Below are the code and all the weights of a small trained network. Each question names an input and a class and asks about switching units off, where a switched-off unit gives its printed mean instead of its output.

import numpy as np


def w(rows, s, z=0):
    codes = np.array(rows[::2]) - 128.0
    scale = np.full(codes.shape[1], s)
    scale[-1] = z or s
    return codes * scale


def f(y):
    return y / 2 * (1 + np.tanh(0.7978845608 * (y + 0.044715 * y**3)))


def log_softmax(a):
    a = a - a.max(-1, keepdims=True)
    return a - np.log(np.exp(a).sum(-1, keepdims=True))


def net(x, mask):
    res = np.array(x, float).reshape(1, 6) / 4 @ E
    y = f(res @ A[0][:, :-1].T + A[0][:, -1])
    res = res + np.where(mask, y, B[0][:, -1]) @ B[0][:, :-1]
    return log_softmax(res[-1] @ U[:, :-1].T + U[:, -1])


A, B = {}, {}
E = w([
[101,185,117,255],'x0',
[19,84,97,145],'x1',
[129,128,129,127],'x2',
[130,126,127,127],'x3',
[165,43,145,182],'x4',
[129,127,123,127],'x5',
],0.0094)
A[0] = w([
[112,173,127,108,65],'neuron 1',
[77,160,122,179,61],'neuron 2',
[121,161,103,109,39],'neuron 3',
[122,110,147,83,51],'neuron 4',
[50,95,128,119,33],'neuron 5',
[77,250,147,113,98],'neuron 6',
[125,135,164,214,111],'neuron 7',
[133,105,154,90,81],'neuron 8',
[149,108,80,87,25],'neuron 9',
[145,144,70,160,97],'neuron 10',
[131,96,134,133,3],'neuron 11',
[198,145,77,132,35],'neuron 12',
[118,163,104,107,31],'neuron 13',
[126,164,115,167,22],'neuron 14',
[174,63,117,165,53],'neuron 15',
[158,153,159,133,28],'neuron 16',
[81,217,136,73,59],'neuron 17',
[90,34,100,57,169],'neuron 18',
[54,82,79,134,150],'neuron 19',
[124,188,72,95,66],'neuron 20',
[167,74,134,26,58],'neuron 21',
[147,77,140,158,56],'neuron 22',
[111,159,115,106,32],'neuron 23',
[130,112,134,94,55],'neuron 24',
[140,103,81,67,94],'neuron 25',
[167,139,163,108,161],'neuron 26',
[122,97,185,51,21],'neuron 27',
[25,125,109,124,90],'neuron 28',
[222,212,145,135,49],'neuron 29',
[49,119,132,133,80],'neuron 30',
[167,165,169,120,16],'neuron 31',
[184,65,155,221,125],'neuron 32',
[119,155,137,157,109],'neuron 33',
[115,64,124,150,163],'neuron 34',
[135,150,117,164,7],'neuron 35',
[120,167,116,178,23],'neuron 36',
],0.012,0.0059)
B[0] = w([
[105,95,153,107,131],'neuron 1',
[97,155,88,148,167],'neuron 2',
[119,105,143,122,122],'neuron 3',
[102,113,111,193,141],'neuron 4',
[222,100,197,180,158],'neuron 5',
[100,80,119,48,195],'neuron 6',
[81,143,64,158,188],'neuron 7',
[98,135,99,160,148],'neuron 8',
[89,83,123,207,132],'neuron 9',
[98,140,108,161,136],'neuron 10',
[124,80,121,134,115],'neuron 11',
[206,105,171,163,132],'neuron 12',
[97,14,177,130,122],'neuron 13',
[70,94,105,186,133],'neuron 14',
[90,64,206,51,163],'neuron 15',
[158,87,183,184,123],'neuron 16',
[102,53,183,84,175],'neuron 17',
[91,197,92,156,254],'neuron 18',
[247,152,220,123,212],'neuron 19',
[108,51,165,88,148],'neuron 20',
[102,103,74,186,227],'neuron 21',
[99,58,190,75,146],'neuron 22',
[101,1,203,144,122],'neuron 23',
[97,127,126,169,132],'neuron 24',
[116,123,85,190,171],'neuron 25',
[155,193,138,154,171],'neuron 26',
[91,121,100,172,174],'neuron 27',
[222,153,165,166,195],'neuron 28',
[195,144,174,179,185],'neuron 29',
[166,149,162,146,166],'neuron 30',
[172,132,179,152,133],'neuron 31',
[65,129,156,35,222],'neuron 32',
[82,135,94,150,140],'neuron 33',
[149,149,137,74,189],'neuron 34',
[79,36,123,219,123],'neuron 35',
[87,109,89,179,143],'neuron 36',
],0.0083,0.0086)
U = w([
[230,130,209,186,87],'0',
[34,128,68,207,70],'1',
[58,25,193,1,60],'2',
[129,181,127,86,255],'3',
],0.0093,0.0079)

Each question gives the input, the list of numbers given to net, and the class t.
The units are the neurons (one row each of A and B). Each row of codes is followed by its name. A weight is (code - 128) times the scale printed after its matrix; where a second scale follows, it is the last column's (A, B and U).
mask holds one flag per neuron, in row order. A switched-off neuron (its flag False) gives its mean, the last column of its row in B, instead of its output. The means were averaged over made-up inputs and are rounded, as every weight is.
A unit's drop is (log p(t) with every unit on - log p(t) with that unit switched off) / (log p(t) with every unit on - log p(t) with every unit switched off).
The circuit of an input: a set's keep is (log p(t) with only the set's units on - log p(t) with every unit switched off) / (log p(t) with every unit on - log p(t) with every unit switched off). Starting from the 12 units with the biggest drops (on a tie, the unit counted first), units are removed one at a time, each time the one whose removal leaves the highest keep (on an exact tie, the one counted first), for as long as the keep stays at least 0.8.
units of the circuit, in order: the units of the circuit, biggest drop first
most important unit: the unit with the biggest drop
top k neurons: the k neurons with the biggest drops, biggest first
drop of u: that unit's drop, to one decimal
input [2,-6,-4,-2,-7,6], class 2: units of the circuit, in order => (neuron 6; neuron 17)
input [-1,6,6,3,-5,0], class 0: units of the circuit, in order => (neuron 28; neuron 19)
input [7,-2,-1,-2,5,5], class 1: most important unit => neuron 7
input [6,-4,1,6,-1,3], class 1: units of the circuit, in order => (neuron 19; neuron 7)
input [4,-8,-4,3,-8,-2], class 0: top 2 neurons => (neuron 29; neuron 32)
input [5,-2,-5,2,6,3], class 2: units of the circuit, in order => (neuron 32; neuron 15)
input [5,5,1,1,5,-4], class 0: top 3 neurons => (neuron 19; neuron 18; neuron 28)
input [3,-1,-8,4,4,-2], class 2: top 2 neurons => (neuron 32; neuron 18)
input [6,7,-2,-1,4,-7], class 0: top 2 neurons => (neuron 19; neuron 28)
input [-5,4,5,4,5,3], class 1: top 2 neurons => (neuron 18; neuron 21)
input [0,-6,1,5,-8,5], class 2: top 2 neurons => (neuron 6; neuron 17)
input [1,8,-1,1,-7,3], class 0: top 3 neurons => (neuron 28; neuron 19; neuron 5)
input [1,-5,8,1,6,-7], class 2: top 2 neurons => (neuron 32; neuron 15)
input [8,8,-8,0,-2,8], class 0: top 3 neurons => (neuron 19; neuron 28; neuron 5)
input [5,5,-1,3,4,-6], class 0: units of the circuit, in order => (neuron 19)
input [-6,6,-3,-6,1,6], class 0: top 2 neurons => (neuron 19; neuron 5)
input [-1,-6,-7,2,-7,-5], class 2: drop of neuron 6 => 0.4
input [-3,0,-8,5,-8,-8], class 2: drop of neuron 16 => 0.0
input [-5,0,-7,1,-2,-3], class 1: drop of neuron 21 => 0.1
input [-1,4,-4,1,1,0], class 0: drop of neuron 19 => 0.3
input [-5,0,-7,0,4,5], class 1: top neuron => (neuron 21)
